Below is a small trained network, with its code and all its weights. Each question gives an input and a class and asks what happens when units are switched off, that is, made to give their printed mean instead of their output.

import numpy as np


def w(rows, s, z=0):
    codes = np.array(rows[::2]) - 128.0
    scale = np.full(codes.shape[1], s)
    scale[-1] = z or s
    return codes * scale


def f(y):
    return np.maximum(y, 0)


def log_softmax(a):
    a = a - a.max(-1, keepdims=True)
    return a - np.log(np.exp(a).sum(-1, keepdims=True))


def net(x, mask):
    res = np.array(x, float).reshape(1, 8) / 4 @ E
    y = f(res @ A[0][:, :-1].T + A[0][:, -1])
    res = res + np.where(mask, y, B[0][:, -1]) @ B[0][:, :-1]
    return log_softmax(res[-1] @ U[:, :-1].T + U[:, -1])


A, B = {}, {}
E = w([
[171,70,91,73,173,58,102,83,105,161,95],'x0',
[168,96,139,208,142,140,119,123,107,165,179],'x1',
[121,118,165,160,179,13,172,124,164,140,146],'x2',
[52,188,101,133,106,245,108,189,121,198,167],'x3',
[68,165,81,96,163,147,191,153,205,93,198],'x4',
[149,110,156,145,45,149,171,140,202,75,161],'x5',
[152,47,96,134,91,142,196,108,134,169,116],'x6',
[183,157,96,185,133,210,149,144,160,81,118],'x7',
],0.011)
A[0] = w([
[125,47,90,61,148,103,122,109,75,224,143,86],'N0',
[87,165,192,142,184,109,124,164,77,153,168,126],'N1',
[145,161,108,109,164,124,35,99,103,100,158,255],'N2',
[197,113,151,246,171,135,168,104,132,141,124,47],'N3',
[137,124,168,166,52,169,96,151,65,194,107,19],'N4',
[173,26,156,137,87,99,148,101,132,97,114,119],'N5',
],0.011,0.0036)
B[0] = w([
[132,109,233,154,59,127,140,171,116,228,135,248],'N0',
[62,148,44,148,161,156,175,107,133,46,187,197],'N1',
[129,103,51,47,103,101,67,199,87,93,112,219],'N2',
[160,161,198,153,25,18,101,172,174,157,148,210],'N3',
[109,128,99,41,139,52,14,116,1,136,182,200],'N4',
[133,188,41,85,61,142,104,81,157,97,179,235],'N5',
],0.0096,0.014)
U = w([
[135,103,116,95,114,51,89,159,58,155,146,97],'0',
[209,118,113,144,254,99,60,93,144,98,5,34],'1',
[156,66,179,224,214,162,92,51,132,125,78,5],'2',
[84,116,65,154,106,155,183,44,143,186,111,5],'3',
[125,158,211,165,41,106,183,190,243,128,173,181],'4',
[129,186,9,121,83,180,108,141,142,83,182,253],'5',
],0.0078,0.0054)

Each question gives the input, the list of numbers given to net, and the class t.
The units are the neurons (one row each of A and B). Each row of codes is followed by its name. A weight is (code - 128) times the scale printed after its matrix; where a second scale follows, it is the last column's (A, B and U).
mask holds one flag per neuron, in row order. A switched-off neuron (its flag False) gives its mean, the last column of its row in B, instead of its output. The means were averaged over made-up inputs and are rounded, as every weight is.
A unit's drop is (log p(t) with every unit on - log p(t) with that unit switched off) / (log p(t) with every unit on - log p(t) with every unit switched off).
The circuit of an input: a set's keep is (log p(t) with only the set's units on - log p(t) with every unit switched off) / (log p(t) with every unit on - log p(t) with every unit switched off). Starting from all 6 units, units are removed one at a time, each time the one whose removal leaves the highest keep (on an exact tie, the one counted first), for as long as the keep stays at least 0.8.
circuit, biggest first: the units of the circuit, biggest drop first
most important unit: the unit with the biggest drop
k most important neurons: the k neurons with the biggest drops, biggest first
drop of u: that unit's drop, to one decimal
input [3,-2,0,6,6,1,6,0], class 3: most important unit	N3
input [6,7,-3,4,-1,4,-2,2], class 0: 3 most important neurons	(N5, N4, N1)
input [-1,-2,6,-8,8,-8,2,7], class 4: 3 most important neurons	(N3, N4, N2)
input [-5,-1,1,-7,2,0,-5,-8], class 5: circuit, biggest first	(N0, N1)
input [-1,-1,-3,2,-6,1,-2,4], class 0: 2 most important neurons	(N4, N5)
input [7,-2,6,7,-1,-4,4,6], class 4: circuit, biggest first	(N4, N0)
input [-7,4,0,-7,-3,4,-7,-6], class 5: circuit, biggest first	(N0, N5)
input [6,4,-6,-8,-1,1,5,-6], class 4: circuit, biggest first	(N0, N4)
input [3,-4,-5,-8,-4,-6,-1,4], class 5: 3 most important neurons	(N5, N4, N3)
input [7,2,0,1,-3,4,6,4], class 4: circuit, biggest first	(N3, N2)
input [1,2,2,2,-2,-1,-7,1], class 5: 2 most important neurons	(N1, N0)
input [5,-8,5,-1,-2,8,8,-5], class 4: 4 most important neurons	(N0, N4, N2, N1)
input [-3,-7,-8,4,2,0,3,-8], class 0: 3 most important neurons	(N5, N1, N4)
input [8,5,8,-7,2,5,-2,1], class 4: circuit, biggest first	(N3)
input [1,-1,7,0,-5,2,-2,4], class 4: 2 most important neurons	(N3, N4)
input [-4,5,7,-5,4,-2,-2,-7], class 5: 2 most important neurons	(N1, N0)
input [8,-3,2,-3,-6,6,-4,7], class 5: 2 most important neurons	(N5, N0)
input [5,0,2,0,-7,7,0,3], class 5: 2 most important neurons	(N5, N0)
input [8,7,-8,4,-1,1,7,5], class 0: drop of N4	0.5
input [6,5,4,-8,-6,8,7,7], class 4: most important unit	N3
input [1,4,3,-8,1,-8,8,-4], class 4: drop of N0	0.1
input [3,1,-7,-4,-6,8,5,-4], class 5: drop of N5	2.8
